Below are the code and all the weights of a small trained network. Each question names an input and a target symbol and asks about switching units off, where a switched-off unit gives its printed mean instead of its output.

import numpy as np


def w(rows, s, z=0):
    codes = np.array(rows[::2]) - 128.0
    scale = np.full(codes.shape[1], s)
    scale[-1] = z or s
    return codes * scale


def norm(h):
    return h / np.sqrt((h * h).mean(-1, keepdims=True) + 1e-5)


def f(y):
    return np.maximum(y, 0)


def softmax(a):
    e = np.exp(a - a.max(-1, keepdims=True))
    return e / e.sum(-1, keepdims=True)


def log_softmax(a):
    a = a - a.max(-1, keepdims=True)
    return a - np.log(np.exp(a).sum(-1, keepdims=True))


def net(x, mask):
    ids = ['ΘΛΣβδμξ'.index(c) for c in x.split()]
    T = len(ids)
    res = E[ids] + P[:T]
    u = 0
    for l in range(2):
        q, k, v = (norm(res) @ M[l].T for M in (Q, K, V))
        z = softmax(np.where(np.tri(T) > 0, q @ k.T / 4**0.5, -1e9)) @ v
        res = res + np.where(mask[u], z, O[l][:, -1]) @ O[l][:, :-1]
        u += 1
        y = f(norm(res) @ A[l][:, :-1].T + A[l][:, -1])
        res = res + np.where(mask[u : u + 12], y, B[l][:, -1]) @ B[l][:, :-1]
        u += 12
    return log_softmax(norm(res)[-1] @ U[:, :-1].T + U[:, -1])


Q, K, V, O, A, B = {}, {}, {}, {}, {}, {}
E = w([
[158,64,144,35,184,42],'Θ',
[88,129,198,154,133,176],'Λ',
[32,124,172,144,243,17],'Σ',
[94,117,154,108,49,155],'β',
[134,108,117,147,56,155],'δ',
[43,84,130,151,143,88],'μ',
[164,82,232,104,117,3],'ξ',
],0.0047)
P = w([
[139,214,142,129,120,101],'0',
[132,118,142,125,127,131],'1',
[118,168,105,144,137,116],'2',
[152,253,126,133,110,95],'3',
[144,44,156,98,128,150],'4',
[114,110,88,149,148,133],'5',
[132,241,82,156,140,99],'6',
[156,47,179,90,173,150],'7',
[124,66,104,138,157,155],'8',
[116,170,71,169,155,113],'9',
],0.0045)
Q[0] = w([
[195,176,209,27,198,47],'L0H0',
[31,183,122,203,92,54],'L0H0',
[19,109,58,205,153,155],'L0H0',
[138,1,151,93,175,124],'L0H0',
],0.0078)
K[0] = w([
[184,105,164,103,126,78],'L0H0',
[122,208,104,142,149,71],'L0H0',
[91,149,66,169,133,137],'L0H0',
[111,7,128,134,143,132],'L0H0',
],0.011)
V[0] = w([
[155,126,69,253,202,97],'L0H0',
[145,59,128,106,202,130],'L0H0',
[176,171,33,201,160,168],'L0H0',
[235,90,62,97,27,64],'L0H0',
],0.0029)
O[0] = w([
[172,155,253,72,66,151,69],'L0H0',
[163,176,153,145,104,62,70],'L0H0',
[115,105,206,54,166,164,5],'L0H0',
[31,170,168,132,118,75,107],'L0H0',
],0.0037,0.0016)
A[0] = w([
[177,132,166,171,119,171,128],'L0N0',
[108,117,85,19,55,90,164],'L0N1',
[103,97,124,93,56,212,157],'L0N2',
[91,128,90,71,139,130,142],'L0N3',
[203,125,68,3,115,132,197],'L0N4',
[127,29,154,59,151,61,7],'L0N5',
[165,125,122,76,144,190,71],'L0N6',
[129,45,164,177,106,154,131],'L0N7',
[130,148,133,183,96,19,161],'L0N8',
[95,124,48,35,89,98,125],'L0N9',
[139,118,80,126,71,106,113],'L0N10',
[32,138,114,214,175,217,172],'L0N11',
],0.0038,0.0017)
B[0] = w([
[132,182,141,181,88,149,158],'L0N0',
[167,149,155,188,154,195,174],'L0N1',
[113,174,219,136,176,127,212],'L0N2',
[191,121,140,110,129,99,147],'L0N3',
[253,158,149,79,141,141,148],'L0N4',
[74,46,139,171,135,232,175],'L0N5',
[154,108,181,98,205,104,135],'L0N6',
[83,166,118,101,152,135,204],'L0N7',
[171,132,88,93,89,210,217],'L0N8',
[194,147,158,189,143,162,162],'L0N9',
[136,110,146,146,203,144,162],'L0N10',
[165,106,65,95,46,93,252],'L0N11',
],0.0035,0.0037)
Q[1] = w([
[128,203,54,25,118,112],'L1H0',
[167,231,120,170,35,188],'L1H0',
[128,15,188,126,254,75],'L1H0',
[176,202,162,40,137,105],'L1H0',
],0.0077)
K[1] = w([
[133,255,179,107,101,147],'L1H0',
[156,179,71,98,123,92],'L1H0',
[110,46,162,125,128,169],'L1H0',
[101,190,124,71,90,156],'L1H0',
],0.0093)
V[1] = w([
[147,171,252,171,68,57],'L1H0',
[248,58,116,164,47,173],'L1H0',
[154,239,202,170,154,226],'L1H0',
[221,126,110,118,232,99],'L1H0',
],0.0026)
O[1] = w([
[142,3,178,200,128,57,192],'L1H0',
[157,130,141,73,165,21,255],'L1H0',
[79,15,140,75,222,142,199],'L1H0',
[95,157,96,185,210,103,79],'L1H0',
],0.004,0.0017)
A[1] = w([
[229,141,97,118,163,91,129],'L1N0',
[79,178,98,192,126,144,3],'L1N1',
[161,111,24,170,161,61,83],'L1N2',
[86,86,127,83,172,48,183],'L1N3',
[61,150,128,171,78,90,197],'L1N4',
[60,204,93,179,227,87,135],'L1N5',
[107,87,100,158,137,120,170],'L1N6',
[20,138,171,75,111,124,76],'L1N7',
[103,96,2,63,79,128,135],'L1N8',
[148,136,111,202,115,155,141],'L1N9',
[204,93,120,100,152,177,90],'L1N10',
[160,120,135,187,109,82,91],'L1N11',
],0.005,0.0021)
B[1] = w([
[148,43,134,153,140,172,214],'L1N0',
[86,113,153,134,181,123,150],'L1N1',
[152,89,190,127,116,184,196],'L1N2',
[116,165,123,156,114,160,251],'L1N3',
[182,101,111,120,172,122,201],'L1N4',
[62,198,95,2,106,86,187],'L1N5',
[166,179,116,105,105,119,198],'L1N6',
[119,48,169,75,70,123,165],'L1N7',
[122,94,63,164,114,145,202],'L1N8',
[86,132,132,127,131,81,184],'L1N9',
[174,139,106,102,182,99,203],'L1N10',
[166,138,138,139,103,70,186],'L1N11',
],0.0063,0.0029)
U = w([
[201,110,135,86,249,187,51],'Θ',
[151,118,157,187,96,2,157],'Λ',
[55,130,166,219,175,163,250],'Σ',
[87,36,206,64,57,180,64],'β',
[73,158,111,59,146,49,193],'δ',
[133,118,8,158,86,146,134],'μ',
[169,226,170,139,71,214,122],'ξ',
],0.0063,0.0017)

Each question gives the input, a string of symbols that net reads in full, and the target symbol t.
The units are the heads (4 rows each of Q, K, V and O) and the neurons (one row each of A and B). Each row of codes is followed by its name. A weight is (code - 128) times the scale printed after its matrix; where a second scale follows, it is the last column's (O, A, B and U).
mask holds one flag per unit, layer by layer, with each layer's heads first. A switched-off unit (its flag False) gives its mean, the last column of its rows in O or B, instead of its output. The means were averaged over made-up inputs and are rounded, as every weight is.
A unit's drop is (log p(t) with every unit on - log p(t) with that unit switched off) / (log p(t) with every unit on - log p(t) with every unit switched off).
The circuit of an input: a set's keep is (log p(t) with only the set's units on - log p(t) with every unit switched off) / (log p(t) with every unit on - log p(t) with every unit switched off). Starting from the 12 units with the biggest drops (on a tie, the unit counted first), units are removed one at a time, each time the one whose removal leaves the highest keep (on an exact tie, the one counted first), for as long as the keep stays at least 0.8.
units of the circuit, in order: the units of the circuit, biggest drop first
unit that matters most: the unit with the biggest drop
k most important neurons: the k neurons with the biggest drops, biggest first
top k neurons in layer l: the k neurons of layer l with the biggest drops, biggest first
input Λ μ Σ Θ δ Σ Λ, target δ: unit that matters most	L1H0
input Σ μ δ Λ ξ δ Λ β μ Λ, target Θ: units of the circuit, in order	(L0H0, L1N10)
input β δ ξ δ Λ Θ δ ξ δ Λ, target β: units of the circuit, in order	(L0H0, L1N7)
input δ Θ δ β Λ δ Λ, target μ: units of the circuit, in order	(L0N11, L0N2, L1N8, L0H0)
input ξ Λ δ Λ δ ξ μ Θ ξ β, target ξ: units of the circuit, in order	(L0H0, L1N0, L0N2)
input Λ δ δ ξ ξ δ ξ Λ δ, target β: units of the circuit, in order	(L0H0, L0N2)
input δ δ β δ δ δ Λ, target β: units of the circuit, in order	(L0H0, L1H0, L1N7)
input Σ μ Λ Λ, target Σ: units of the circuit, in order	(L1H0, L1N9)
input ξ Θ δ Λ μ Λ δ β, target ξ: top 2 neurons in layer 1	(L1N0, L1N4)
input ξ Λ δ Λ Σ ξ β ξ Λ, target Λ: top 3 neurons in layer 0	(L0N11, L0N0, L0N5)
input Σ μ δ ξ Σ Λ β δ, target Σ: 4 most important neurons	(L0N11, L0N7, L0N2, L0N8)
input Θ δ δ δ δ Σ δ μ, target μ: 2 most important neurons	(L0N2, L1N8)
input Σ ξ ξ Λ β Θ Λ ξ Λ, target δ: top 3 neurons in layer 0	(L0N0, L0N7, L0N8)
input ξ ξ Λ Λ Θ δ β, target Θ: unit that matters most	L0H0
input δ δ Λ Λ Λ δ, target Θ: 2 most important neurons	(L0N2, L1N10)
input Θ β δ ξ Λ, target μ: top 2 neurons in layer 0	(L0N11, L0N7)
input Σ β μ ξ Θ Λ, target ξ: 2 most important neurons	(L0N6, L0N0)
input Λ β ξ δ δ, target μ: 2 most important neurons	(L0N7, L0N10)
input ξ Θ Θ μ Λ μ ξ δ δ, target ξ: 3 most important neurons	(L0N2, L0N11, L0N8)
input δ δ Σ β, target β: unit that matters most	L1H0
